Small tables with named rows and columns. After each table, cells are looked up by row and column.

kure =
columns: kovefed, sakalu, pon, tiroz, kuboni, lapugid, pul, firumu
dugi: [5364, 6557, 7395, 5362, 5729, 6182, 3841, 4902]
ridimul: [5672, 6630, 7297, 5605, 5995, 6262, 3921, 4679]
rafodu: [4828, 6132, 7167, 5258, 5598, 5947, 3747, 4978]
gise: [5033, 6326, 7111, 5472, 5957, 5963, 3878, 4829]
durosil: [5247, 6417, 7364, 5326, 5501, 6175, 3902, 4696]
susek: [2856, 576, 1361, 1690, 1474, 2478, 3672, 1945]
ful: [3087, 743, 1549, 1737, 1745, 2392, 3767, 1924]
debin: [5396, 6791, 7661, 5656, 6378, 5419, 4169, 5474]
peb: [5129, 6597, 7262, 5665, 5961, 5944, 3902, 5157]
nelid: [2784, 600, 1346, 1903, 1502, 2570, 3818, 2094]
gov: [2877, 523, 1381, 1699, 1612, 2453, 3636, 1780]
mon: [4236, 5912, 6590, 5209, 5586, 5731, 4060, 4359]
reg: [2888, 579, 1492, 1734, 1395, 2473, 3698, 2070]

tiroz of gov is 1699
pon of dugi is 7395
tiroz of reg is 1734
tiroz of ful is 1737
kovefed of reg is 2888
kuboni of ridimul is 5995
lapugid of ful is 2392
pon of peb is 7262
firumu of ridimul is 4679
pon of mon is 6590

voton =
|  | delipi | mip | dab | vitilo | sufa | mag | buk | roroli | gibogis |
|---|---|---|---|---|---|---|---|---|---|
| lumi | 28.48 | 60.96 | 56.66 | 44.52 | 52.97 | 63.64 | 66.96 | 53.99 | 54.17 |
| gizomov | 44.61 | 70.87 | 39.82 | 67.11 | 71.51 | 64.67 | 42.12 | 61.39 | 46.39 |
| vob | 17.67 | 51.82 | 66.18 | 52.94 | 69.46 | 49.46 | 40.64 | 65.46 | 76.15 |

What is the mip of vob in voton? 51.82
What is the dab of lumi in voton? 56.66
What is the delipi of gizomov in voton? 44.61
What is the delipi of lumi in voton? 28.48
What is the roroli of gizomov in voton? 61.39
What is the sufa of gizomov in voton? 71.51
What is the delipi of vob in voton? 17.67
What is the mag of vob in voton? 49.46
What is the dab of vob in voton? 66.18
What is the sufa of vob in voton? 69.46
What is the mip of lumi in voton? 60.96
Which row has the largest delipi? gizomov

gome
         bokof  vatogu  fikovi   fut  gimife   lok  kamem  kitaza  gikener
vabikor   3393    3817    3622  4307    6209  6319   4069    3757     5950
fen       6049    6111    5943  5957    4113  4099   6349    6137     4086
leko      7038    6981    7029  7160    2562  2353   6842    7035     2791
lonu      5112    4830    5118  4493    4848  4999   4753    5083     4542
biz       6859    6620    6321  6758    4361  4405   6957    6812     4263
kip       9163    8888    8928  9267    2245  2315   8726    8876     2447
vad       2956    3121    3190  2195    7449  6962   2505    3200     7238
salusek   6370    6961    6988  7298    3111  2973   6947    6681     3085
tad       7306    7397    7323  7305    3012  2758   6983    7368     3335
sanekap   4568    5111    5275  4782    4907  4405   3754    4763     5048
kopomun   6575    6442    6747  6260    3344  3425   5736    6591     3130
lesus     6578    5944    5939  5680    4102  4423   6336    6245     3856
gat       6903    7074    7123  6957    3738  3522   6318    6748     3829
pinunos   7299    7747    7829  7590    2313  1620   6172    7460     2344

fikovi of vabikor is 3622
fut of vabikor is 4307
fut of kip is 9267
fikovi of leko is 7029
gimife of vad is 7449
kitaza of biz is 6812
lok of vad is 6962
kitaza of leko is 7035
kamem of vabikor is 4069
kamem of tad is 6983
kamem of kopomun is 5736
gimife of salusek is 3111
gikener of vad is 7238
kamem of vad is 2505
fikovi of lesus is 5939
gikener of biz is 4263
kamem of pinunos is 6172
bokof of leko is 7038
bokof of vad is 2956
gikener of lesus is 3856

